Below are the code and all the weights of a small trained network. Each question names an input and a class and asks about switching units off, where a switched-off unit gives its printed mean instead of its output.

import numpy as np


def w(rows, s, z=0):
    codes = np.array(rows[::2]) - 128.0
    scale = np.full(codes.shape[1], s)
    scale[-1] = z or s
    return codes * scale


def f(y):
    return np.maximum(y, 0)


def log_softmax(a):
    a = a - a.max(-1, keepdims=True)
    return a - np.log(np.exp(a).sum(-1, keepdims=True))


def net(x, mask):
    res = np.array(x, float).reshape(1, 5) / 4 @ E
    y = f(res @ A[0][:, :-1].T + A[0][:, -1])
    res = res + np.where(mask, y, B[0][:, -1]) @ B[0][:, :-1]
    return log_softmax(res[-1] @ U[:, :-1].T + U[:, -1])


A, B = {}, {}
E = w([
[126,127,126],'x0',
[128,128,127],'x1',
[186,118,47],'x2',
[133,254,110],'x3',
[203,152,197],'x4',
],0.0083)
A[0] = w([
[44,184,193,159],'n1',
[143,164,95,85],'n2',
[162,202,126,122],'n3',
[108,179,105,121],'n4',
[254,122,180,58],'n5',
[74,125,40,193],'n6',
[129,64,115,5],'n7',
[170,52,111,249],'n8',
[165,69,121,33],'n9',
[93,67,129,102],'n10',
[72,203,80,230],'n11',
[234,128,12,54],'n12',
[143,177,79,141],'n13',
[173,63,180,94],'n14',
],0.014,0.0019)
B[0] = w([
[143,6,132,213],'n1',
[179,132,119,172],'n2',
[191,138,110,209],'n3',
[163,142,130,181],'n4',
[52,90,46,237],'n5',
[61,93,71,219],'n6',
[184,144,127,178],'n7',
[175,184,140,224],'n8',
[173,150,129,179],'n9',
[202,102,104,192],'n10',
[195,156,119,226],'n11',
[99,17,193,255],'n12',
[190,140,122,197],'n13',
[194,125,121,213],'n14',
],0.023,0.0076)
U = w([
[197,150,100,8],'0',
[142,121,104,247],'1',
[143,123,111,254],'2',
[131,79,185,117],'3',
[105,125,19,108],'4',
[127,162,133,111],'5',
[2,165,195,80],'6',
[53,201,186,77],'7',
],0.0099,0.0081)

Each question gives the input, the list of numbers given to net, and the class t.
The units are the neurons (one row each of A and B). Each row of codes is followed by its name. A weight is (code - 128) times the scale printed after its matrix; where a second scale follows, it is the last column's (A, B and U).
mask holds one flag per neuron, in row order. A switched-off neuron (its flag False) gives its mean, the last column of its row in B, instead of its output. The means were averaged over made-up inputs and are rounded, as every weight is.
A unit's drop is (log p(t) with every unit on - log p(t) with that unit switched off) / (log p(t) with every unit on - log p(t) with every unit switched off).
The circuit of an input: a set's keep is (log p(t) with only the set's units on - log p(t) with every unit switched off) / (log p(t) with every unit on - log p(t) with every unit switched off). Starting from the 12 units with the biggest drops (on a tie, the unit counted first), units are removed one at a time, each time the one whose removal leaves the highest keep (on an exact tie, the one counted first), for as long as the keep stays at least 0.8.
units of the circuit, in order: the units of the circuit, biggest drop first
unit that matters most: the unit with the biggest drop
top k neurons: the k neurons with the biggest drops, biggest first
drop when u is switched off: that unit's drop, to one decimal
input [-5,5,-6,4,1], class 3: top 3 neurons -> (n1, n5, n8)
input [2,-5,-2,4,6], class 4: unit that matters most -> n5
input [3,3,-4,-5,0], class 0: units of the circuit, in order -> (n12, n5)
input [0,4,0,8,-7], class 0: top 3 neurons -> (n11, n5, n13)
input [6,-6,-3,-3,-8], class 4: top 2 neurons -> (n6, n12)
input [3,-2,4,-7,-5], class 0: units of the circuit, in order -> (n8, n7)
input [7,-2,-6,-1,8], class 4: top 2 neurons -> (n5, n12)
input [-2,3,1,7,-5], class 0: top 3 neurons -> (n11, n5, n13)
input [-4,0,0,-8,6], class 0: units of the circuit, in order -> (n14, n8)
input [-3,-1,-5,-5,7], class 4: top 2 neurons -> (n5, n12)
input [0,2,-8,3,-4], class 3: top 2 neurons -> (n1, n5)
input [5,1,-8,5,-1], class 3: top 3 neurons -> (n1, n5, n8)
input [3,-3,6,-4,4], class 3: top 2 neurons -> (n12, n11)
input [-3,-3,-6,4,-3], class 3: units of the circuit, in order -> (n1)
input [2,-2,7,5,-4], class 3: top 2 neurons -> (n12, n5)
input [-7,2,-7,7,-3], class 0: top 2 neurons -> (n11, n12)
input [6,5,4,7,-2], class 0: top 2 neurons -> (n11, n13)
input [-4,-2,1,-7,6], class 0: top 2 neurons -> (n14, n8)
input [0,-7,8,2,2], class 3: drop when n12 is switched off -> 1.4
input [-2,-2,1,-3,5], class 4: drop when n11 is switched off -> 0.1
input [3,-5,1,-3,-7], class 4: units of the circuit, in order -> (n6)
input [-3,-2,6,-1,1], class 3: drop when n12 is switched off -> 0.9
